How the states are linked:
at | g z q b e
LT | FC QF JB QN RN
LD | NZ RN BZ BH DH
ZF | FP TJ GF GM DJ
DM | HC GP TP SB LG
SD | NJ HH SZ MN JB
GP | BH LD CG HC GF
PQ | QG BT FS PC NR
SL | PF LG GM HF RF
TP | DM CG BH TJ FP
ZH | HS PJ SF PB BP
GR | BS DQ BP CH CR
JT | BZ LJ RN CG DM
FS | PQ ZG CH HH NJ
QN | FF FC PZ RN NZ
CG | GP BZ NZ DM SB
DQ | DS DR BR BS FS
HH | PC PQ CR NJ RG
MN | RG NJ FT JB PZ
LC | SF RD PJ HJ DQ
PF | MT CL SL DZ PJ
RL | RN QN LJ LD BH
FT | MN SD NR HB ZJ
LG | CL GF FP PF DZ
PZ | QN LT ZJ RL LD
DZ | TC MT HF PJ HS
SF | ZH RF LC DR DS
RG | QF NR MN LT QN
BS | ZG DS GR FS HH
NZ | CG JT LD TP TJ
NJ | NR PC SD RG LT
HB | JB MN QF ZJ LJ
SZ | SD CR PC FT HB
QF | HB FT RG FC FF
CR | HH FS QG SD MN
HS | HJ LC ZH BR GR
TC | RD DJ DZ LC HJ
CH | FS BS BT CR SD
CL | GM ZF LG MT TC
DR | PB ZH HJ DS ZG
BT | CH GR ZG QG SZ
FC | ZJ HB LT FF JT
BP | GR BR DS BT QG
DS | BP PB DQ ZG PQ
GF | ZF DH SB CL MT
LJ | RL PZ FF BZ GP
HJ | DR SF HS DQ BS
BZ | LD RL JT GP HC
PB | BR HS DR BP BT
MT | DJ GM PF TC LC
ZG | BT BP BS PQ PC
FF | LJ ZJ QN JT CG
TJ | SB DM DH FP SL
JB | LT RG HB PZ RL
RD | RF HF TC SF DR
NR | FT SZ NJ QF FC
ZJ | PZ JB FC LJ BZ
BR | DQ HJ PB GR CH
HC | DH BH DM GF CL
PC | SZ QG HH NR QF
PJ | LC TC RF HS BR
DH | TJ TP HC ZF GM
GM | SL FP CL DJ RD
BH | TP NZ GP DH ZF
DJ | HF SL MT RD SF
FP | LG SB ZF SL HF
RF | PJ DZ RD ZH PB
QG | CR CH PQ SZ FT
SB | GF HC TJ LG PF
RN | JT FF RL NZ TP
HF | DZ PF DJ RF ZH

In the rows, 63 means zero.

The rows follow the links: the fewer symbols apart two states are, the more alike their rows tend to be.

Rows with their states:
[  49  103   89   65  104   64   76   30   41   91   40   96   34   67   38   82   45   87   20   76   52   90   78   69   89   81   52   58   40   48   47   68   40   22   76   71   71   89   45   72  104   75   74   52   45   55   50   90   83   27  110   94   59   53   77   47]; state LG
[  58   45   62    6   80   88   74   32  110   93  111   69   65   27   73   65   48   47    6   39   44   70   69   57   77   59   57   20   80   77   41   53   59   53   77   98   38   91   47   54   54   60   59   77   46   73   57   86  108   39   66   80   59   57   67   50]; state BZ
[  46   90   85   56  109   66   89   20   59   93   62   87   39   55   44   77   45   68   15   68   54   89   75   62   82   87   54   37   51   60   58   69   34   24   63   81   53   94   52   76   86   80   80   57   45   52   45   90   85   18  116   93   54   41   76   48]; state SB
[  66   89   70  125   58   42   54   85   11   41   13   57   55  100   50   65   80   84  113   92   80   64   60   65   49   78   70  101   43   53   86   78   70   71   49   28   90   38   81   83   70   69   77   42   76   51   72   43   18   87   69   53   68   71   57   76]; state DR
[  74   81   61  120   43   39   51   98   19   34   18   60   67   98   56   63   81   79  123   86   83   53   58   73   51   62   70  109   50   49   84   71   70   76   52   30   89   34   80   66   73   66   65   54   84   56   69   39   24   88   56   45   70   71   60   78]; state DQ
[  51   50   70   12   90   87   78   26  103   94  108   70   57   29   69   64   45   48    3   42   44   76   71   52   75   72   55   16   75   79   45   58   56   48   74   98   37   94   48   66   54   64   67   71   42   68   58   89  103   37   77   87   58   55   65   49]; state NZ
[  49  109   92   68   99   64   63   37   29   85   29   96   26   76   37   81   49  100   26   81   51   93   73   66   88   78   53   67   35   42   41   70   52   29   84   58   86   80   44   74  106   69   71   42   43   58   63   83   79   44  100   94   67   65   70   52]; state SL
[  77   18   35   54   31   62   68   87  102   45  103   34  102   46   91   46   77   22   98   44   75   34   53   62   41   48   74   56   96   84   88   57   70   93   43   72   38   52   85   49   25   59   58   90   85   67   61   46   53   77   30   31   58   55   62   75]; state FT
[  51  110   92   71   97   66   59   41   24   82   24   92   26   80   36   79   52  103   31   83   51   97   73   66   84   78   54   72   31   42   40   70   57   32   85   55   91   76   44   75  105   68   70   41   43   59   67   81   73   49   95   94   71   70   68   52]; state PF
[  60   92   79  118   72   49   51   76    8   45   13   58   43  100   47   67   78   92   97   93   75   76   61   54   47   88   69   92   35   55   82   84   75   67   53   30   95   41   72   90   68   66   81   31   64   50   79   48   20   83   77   66   69   76   50   74]; state ZH
[  45   84   84   55  110   67   87   18   64   94   67   83   42   51   47   76   45   64   14   64   54   90   74   59   78   90   53   34   54   65   59   69   36   25   61   85   49   95   52   76   81   80   82   57   43   52   44   92   86   18  112   93   52   41   74   45]; state TJ
[  47   58   74   21  100   84   82   21   95   96  101   69   52   33   63   67   48   51    3   50   46   81   72   51   72   81   56   15   71   77   51   65   51   42   67   95   38   93   49   72   57   70   77   64   39   62   56   91   96   30   88   89   55   51   64   48]; state GP
[  75   19   36   58   30   63   64   91   98   42  100   31  101   51   90   46   79   27  102   45   76   35   54   60   40   50   73   60   94   85   88   58   76   99   44   68   42   48   83   54   20   57   56   85   84   68   63   43   49   83   27   33   60   61   56   74]; state NR

Each walk starts at a row. The symbols on each line, taken left to right, move it on to the next state.
Answer with the state's row; about right is enough.
[  72   84   64  123   48   40   52   94   16   36   15   59   63   99   55   62   81   81  119   88   82   57   58   70   51   68   70  106   47   50   86   74   69   74   50   28   90   36   80   71   71   66   69   49   81   55   69   39   20   87   62   48   66   69   60   77]
g g b z q: [  75   77   59  116   37   41   50  102   24   33   19   59   70   96   59   60   80   79  125   83   82   49   57   74   53   56   72  112   51   48   81   66   72   79   54   30   89   34   80   64   71   64   60   57   86   59   69   38   26   90   52   42   69   73   63   79]
q g q z z e: [  77   73   55  110   31   41   47  103   29   33   22   59   72   96   61   60   82   79  125   80   81   48   57   77   53   52   72  111   53   49   78   67   72   80   57   29   89   35   79   58   72   63   55   59   88   61   71   36   27   93   44   40   71   74   62   80]
[  46   63   77   28  103   81   83   19   89   95   96   70   51   36   60   69   47   51    3   52   46   85   73   51   73   86   54   17   68   77   56   65   50   38   65   94   39   95   50   76   58   71   78   63   39   61   54   92   94   27   95   90   53   48   64   47]
q q g q g q: [  50   54   72   15   95   86   80   23  100   96  103   70   56   30   66   68   46   50    3   46   45   80   72   49   74   76   56   16   73   78   49   61   53   45   70   97   39   93   50   69   53   65   71   68   40   66   57   90   99   33   83   87   57   53   65   47]
e z z e z z: [  44   72   81   39  107   75   87   16   81   96   85   74   47   43   54   70   45   54    7   57   51   87   74   54   75   90   55   22   62   74   58   68   41   33   62   92   41   95   53   77   64   75   81   60   41   56   49   92   88   22  105   92   52   43   68   46]
[  51  108   91   81   93   64   49   50   15   73   17   81   23   88   39   78   59  111   44   90   54   93   70   56   75   83   58   77   27   45   44   77   70   43   82   44   98   64   47   81   95   63   73   27   43   61   80   73   57   68   89   91   73   81   56   60]
g z g q: [  50  108   95   73   94   65   54   42   20   80   21   91   21   82   37   79   54  108   33   85   51   93   72   62   84   80   57   74   29   44   39   71   62   34   86   52   93   73   44   78  101   66   71   35   41   60   72   79   68   56   94   94   71   75   62   56]
b e q z z q: [  50  106   91   92   89   62   45   56   10   65   15   75   23   95   41   74   64  111   56   92   59   91   68   53   67   89   62   80   27   48   52   81   75   51   76   38  101   56   53   88   85   62   76   25   44   58   84   65   47   76   84   87   75   84   52   66]
[  51  106   92   86   91   65   46   53   12   68   15   78   22   91   40   76   61  110   50   92   55   92   69   54   70   83   61   80   28   47   49   80   74   48   80   41  101   60   50   86   91   61   75   25   43   60   83   69   50   73   87   90   74   84   52   64]
b b g q b q: [  70   85   66  124   52   39   55   91   13   37   14   59   59   99   52   64   80   83  116   88   81   60   60   67   49   72   69  104   44   50   86   76   70   72   47   28   91   37   79   77   70   69   73   47   78   53   72   40   18   86   68   50   68   69   58   77]
b z g z g g z: [  63   91   73  123   63   42   55   83   10   40   13   58   53  100   50   65   80   87  110   92   79   67   61   59   47   83   69   98   42   55   87   80   71   68   48   29   91   39   77   84   68   68   79   38   72   51   75   45   18   85   74   58   69   72   55   76]
[  55  100   86  105   83   55   47   65    8   54   12   63   33   97   44   70   71  103   77   94   67   85   64   51   54   91   66   85   31   51   69   83   78   61   66   32   98   46   63   92   74   63   80   24   51   55   85   56   29   86   81   76   72   81   47   71]
g g q g: [  58   96   81  115   74   51   49   72    6   47   13   57   40   99   47   68   75   95   92   94   71   79   61   53   50   89   68   90   33   54   79   84   75   63   57   31   95   44   70   91   68   66   81   28   60   52   82   51   21   86   79   68   70   76   50   72]
e g g g: [  81   65   50   98   23   45   43  109   37   32   31   58   77   90   68   57   80   77  123   74   79   42   53   77   54   42   71  110   58   50   69   59   80   88   61   32   88   33   77   52   69   56   49   65   86   69   74   36   35   99   32   37   72   79   61   80]
[  83   49   46   80   17   52   39  110   54   31   47   51   81   83   76   53   82   69  118   67   77   41   53   73   52   36   74  102   67   56   67   56   89   96   66   38   84   32   74   49   56   48   46   67   85   73   79   34   40  107   18   34   76   86   56   81]
g z q e q e: [  78   17   35   54   32   63   72   84  107   49  105   37  104   43   91   48   75   19   92   43   76   33   55   66   43   46   70   55   97   85   85   55   65   94   41   76   35   54   82   49   24   63   56   92   84   68   56   48   58   71   34   32   55   51   65   72]
g z z z b z: [  79   31   40   65   21   64   45  102   77   35   77   34   90   66   85   47   83   51  110   56   75   38   51   61   42   42   74   79   81   74   74   60   93  104   58   50   65   34   78   54   32   49   51   72   83   73   82   36   41  106   12   34   70   82   50   81]
[  83   46   43   77   16   59   38  108   58   32   56   47   81   80   77   52   81   67  117   64   75   39   51   69   50   36   74   98   71   61   68   57   89   99   67   39   81   32   75   50   51   48   46   68   84   75   82   35   41  108   14   36   76   86   56   81]
e e e z: [  67   31   51    9   55   79   76   50  120   82  115   71   84   27   81   60   50   35   31   34   52   52   67   74   79   39   59   35   90   73   43   44   54   60   74   97   34   85   54   37   60   61   45   98   64   76   48   78  108   41   47   62   57   51   75   52]
g g b z q: [  64   38   55    5   65   84   73   44  117   87  114   70   76   28   77   61   48   42   19   36   49   60   67   68   80   45   57   29   86   72   41   47   57   58   79   96   36   89   48   42   58   58   49   89   56   77   53   82  109   42   53   70   59   56   74   50]
[  52  103   89   95   88   61   45   59    8   62   14   70   26   95   41   73   67  110   63   93   61   90   65   49   62   88   64   82   29   50   58   81   77   53   73   36  100   52   57   91   81   62   79   22   46   57   84   61   41   81   83   83   74   84   49   68]
q q b z g q z: [  51  109   94   77   93   65   49   46   15   77   19   87   23   86   38   78   56  109   39   87   53   93   70   59   79   82   57   76   29   42   43   74   67   39   85   47   97   67   46   79  101   64   70   31   40   61   74   75   63   63   90   90   73   78   60   58]
z g e q: [  54  104   88  101   85   58   45   62    7   59   15   64   29   96   42   70   69  106   71   94   64   86   65   50   58   89   63   84   29   51   65   84   78   57   70   35   99   47   60   92   76   63   81   22   49   55   86   59   33   84   83   80   74   84   49   67]
[  68   31   47   14   51   77   78   54  122   77  114   69   89   28   80   59   51   31   35   34   54   48   65   74   76   39   58   36   92   74   48   44   50   63   71   96   33   85   57   35   59   60   47   99   67   75   46   77  105   40   48   58   57   50   77   52]
e z b z e z e: [  47   97   88   62  106   63   84   23   51   93   48   93   37   61   40   80   47   76   17   73   52   89   77   66   84   85   51   45   45   53   52   67   36   20   68   77   61   93   52   73   95   78   77   55   46   53   46   91   83   21  114   92   56   46   77   47]
z b e q b q b: [  55   97   83  111   78   54   49   68    7   52   12   61   35   99   46   68   75   97   84   94   70   81   63   50   52   91   66   87   32   53   75   83   76   62   61   31   95   44   67   93   69   66   82   26   55   53   83   54   24   86   79   72   71   80   47   72]
[  78   19   35   46   35   62   81   78  114   57  108   44  105   38   90   51   69   13   83   40   73   34   57   70   52   45   68   49   98   83   82   51   57   85   43   83   27   64   80   44   32   63   56  100   85   68   48   55   69   60   38   36   54   47   71   66]
b b g q z q z: [  76   18   34   42   35   63   80   73  116   58  112   50  105   35   87   52   67   16   78   37   71   36   59   76   56   43   67   47  100   80   79   49   54   81   47   86   27   68   78   42   36   65   52  102   82   68   44   56   75   53   41   39   52   44   74   64]
g z g q: [  78   17   34   50   33   63   74   80  110   51  108   41  105   42   89   48   71   19   89   41   74   33   56   68   47   46   70   52   99   83   84   54   61   88   43   81   30   59   82   46   28   63   56   96   85   66   51   52   63   64   36   33   55   49   68   69]
